Below is a small trained network, with its code and all its weights. Each question gives an input and a class and asks what happens when units are switched off, that is, made to give their printed mean instead of their output.

import numpy as np


def w(rows, s, z=0):
    codes = np.array(rows[::2]) - 128.0
    scale = np.full(codes.shape[1], s)
    scale[-1] = z or s
    return codes * scale


def norm(h):
    return h / np.sqrt((h * h).mean(-1, keepdims=True) + 1e-5)


def f(y):
    return y / 2 * (1 + np.tanh(0.7978845608 * (y + 0.044715 * y**3)))


def log_softmax(a):
    a = a - a.max(-1, keepdims=True)
    return a - np.log(np.exp(a).sum(-1, keepdims=True))


def net(x, mask):
    res = np.array(x, float).reshape(1, 2) / 4 @ E
    u = 0
    for l in range(2):
        y = f(norm(res) @ A[l][:, :-1].T + A[l][:, -1])
        res = res + np.where(mask[u : u + 16], y, B[l][:, -1]) @ B[l][:, :-1]
        u += 16
    return log_softmax(norm(res)[-1] @ U[:, :-1].T + U[:, -1])


A, B = {}, {}
E = w([
[61,202,148,88,167,14],'x0',
[57,254,170,144,73,202],'x1',
],0.0056)
A[0] = w([
[169,186,137,85,140,199,117],'L0N0',
[200,172,218,162,248,156,115],'L0N1',
[158,79,149,131,203,152,53],'L0N2',
[157,97,51,113,120,233,101],'L0N3',
[110,200,67,106,155,133,249],'L0N4',
[237,16,149,65,9,33,33],'L0N5',
[94,98,60,41,226,138,134],'L0N6',
[50,244,65,157,153,135,1],'L0N7',
[173,160,230,2,137,176,144],'L0N8',
[202,122,178,124,139,113,122],'L0N9',
[154,245,126,87,91,146,128],'L0N10',
[217,93,125,103,99,203,84],'L0N11',
[109,102,176,205,74,159,47],'L0N12',
[47,114,108,140,113,49,172],'L0N13',
[158,122,149,98,34,108,40],'L0N14',
[36,106,179,219,100,167,28],'L0N15',
],0.006,0.00093)
B[0] = w([
[113,78,145,51,130,138,157],'L0N0',
[158,138,159,103,127,135,127],'L0N1',
[98,157,155,118,85,112,159],'L0N2',
[100,134,132,153,143,160,216],'L0N3',
[191,112,129,196,91,187,171],'L0N4',
[109,90,158,198,129,88,253],'L0N5',
[152,127,226,204,107,141,173],'L0N6',
[96,91,109,95,144,90,224],'L0N7',
[132,81,123,85,149,194,143],'L0N8',
[43,158,50,117,171,171,140],'L0N9',
[150,118,68,166,122,135,204],'L0N10',
[160,182,10,47,118,137,216],'L0N11',
[135,78,104,133,133,1,157],'L0N12',
[170,68,96,167,106,122,184],'L0N13',
[91,111,122,115,102,95,121],'L0N14',
[75,81,142,120,98,111,165],'L0N15',
],0.0055,0.004)
A[1] = w([
[165,76,143,102,92,156,82],'L1N0',
[197,158,174,224,66,189,140],'L1N1',
[123,143,113,132,84,150,128],'L1N2',
[117,186,148,140,254,57,217],'L1N3',
[94,190,127,153,111,170,30],'L1N4',
[119,84,131,89,111,106,32],'L1N5',
[101,131,71,146,128,108,228],'L1N6',
[227,73,132,58,166,84,231],'L1N7',
[201,148,171,180,103,139,173],'L1N8',
[98,162,156,100,96,43,137],'L1N9',
[131,44,143,35,156,110,128],'L1N10',
[146,137,192,95,174,190,3],'L1N11',
[191,82,190,95,101,71,117],'L1N12',
[136,110,51,213,79,127,107],'L1N13',
[78,196,217,111,77,182,146],'L1N14',
[116,181,120,91,94,160,120],'L1N15',
],0.0089,0.0015)
B[1] = w([
[118,183,88,126,97,183,159],'L1N0',
[161,196,114,23,108,67,168],'L1N1',
[142,146,115,167,186,44,163],'L1N2',
[186,131,59,95,109,250,231],'L1N3',
[68,113,166,227,153,101,168],'L1N4',
[190,165,75,163,118,52,129],'L1N5',
[132,77,183,77,119,82,200],'L1N6',
[90,160,155,195,143,154,228],'L1N7',
[119,141,103,70,189,27,152],'L1N8',
[210,188,56,66,53,183,194],'L1N9',
[72,188,198,68,132,95,154],'L1N10',
[66,131,92,109,150,86,101],'L1N11',
[10,101,164,139,123,108,185],'L1N12',
[118,172,151,101,123,127,253],'L1N13',
[120,2,131,142,193,90,210],'L1N14',
[162,126,204,180,172,68,178],'L1N15',
],0.0063,0.005)
U = w([
[70,43,166,208,193,92,169],'0',
[205,134,54,87,83,209,184],'1',
[123,166,186,5,95,39,154],'2',
[141,170,177,125,156,146,14],'3',
[145,152,200,101,172,165,10],'4',
],0.019,0.012)

Each question gives the input, the list of numbers given to net, and the class t.
The units are the neurons (one row each of A and B). Each row of codes is followed by its name. A weight is (code - 128) times the scale printed after its matrix; where a second scale follows, it is the last column's (A, B and U).
mask holds one flag per neuron, layer by layer. A switched-off neuron (its flag False) gives its mean, the last column of its row in B, instead of its output. The means were averaged over made-up inputs and are rounded, as every weight is.
A unit's drop is (log p(t) with every unit on - log p(t) with that unit switched off) / (log p(t) with every unit on - log p(t) with every unit switched off).
The circuit of an input: a set's keep is (log p(t) with only the set's units on - log p(t) with every unit switched off) / (log p(t) with every unit on - log p(t) with every unit switched off). Starting from the 12 units with the biggest drops (on a tie, the unit counted first), units are removed one at a time, each time the one whose removal leaves the highest keep (on an exact tie, the one counted first), for as long as the keep stays at least 0.8.
circuit, biggest first: the units of the circuit, biggest drop first
most important unit: the unit with the biggest drop
top k neurons: the k neurons with the biggest drops, biggest first
top k neurons in layer l: the k neurons of layer l with the biggest drops, biggest first
drop when u is switched off: that unit's drop, to one decimal
input [5,-2], class 1: circuit, biggest first => [L1N3]
input [7,5], class 1: top 2 neurons => [L1N9; L0N7]
input [1,-3], class 2: top 2 neurons in layer 1 => [L1N1; L1N14]
input [-5,-5], class 0: top 2 neurons => [L1N9; L0N4]
input [6,6], class 0: top 3 neurons => [L0N4; L1N14; L0N12]
input [-8,8], class 0: top 4 neurons => [L1N9; L0N13; L1N4; L1N3]
input [-3,2], class 2: top 3 neurons => [L0N12; L1N3; L0N4]
input [0,4], class 0: top 3 neurons => [L0N11; L0N4; L0N13]
input [6,-4], class 1: top 2 neurons => [L1N3; L1N9]
input [-7,-8], class 0: top 2 neurons in layer 1 => [L1N3; L1N9]
input [-2,-3], class 2: top 2 neurons in layer 0 => [L0N2; L0N7]
input [-6,8], class 0: drop when L1N14 is switched off => 0.3
input [-3,0], class 2: drop when L1N9 is switched off => 0.2
input [4,0], class 1: most important unit => L1N3
input [-2,4], class 0: drop when L0N13 is switched off => 1.0
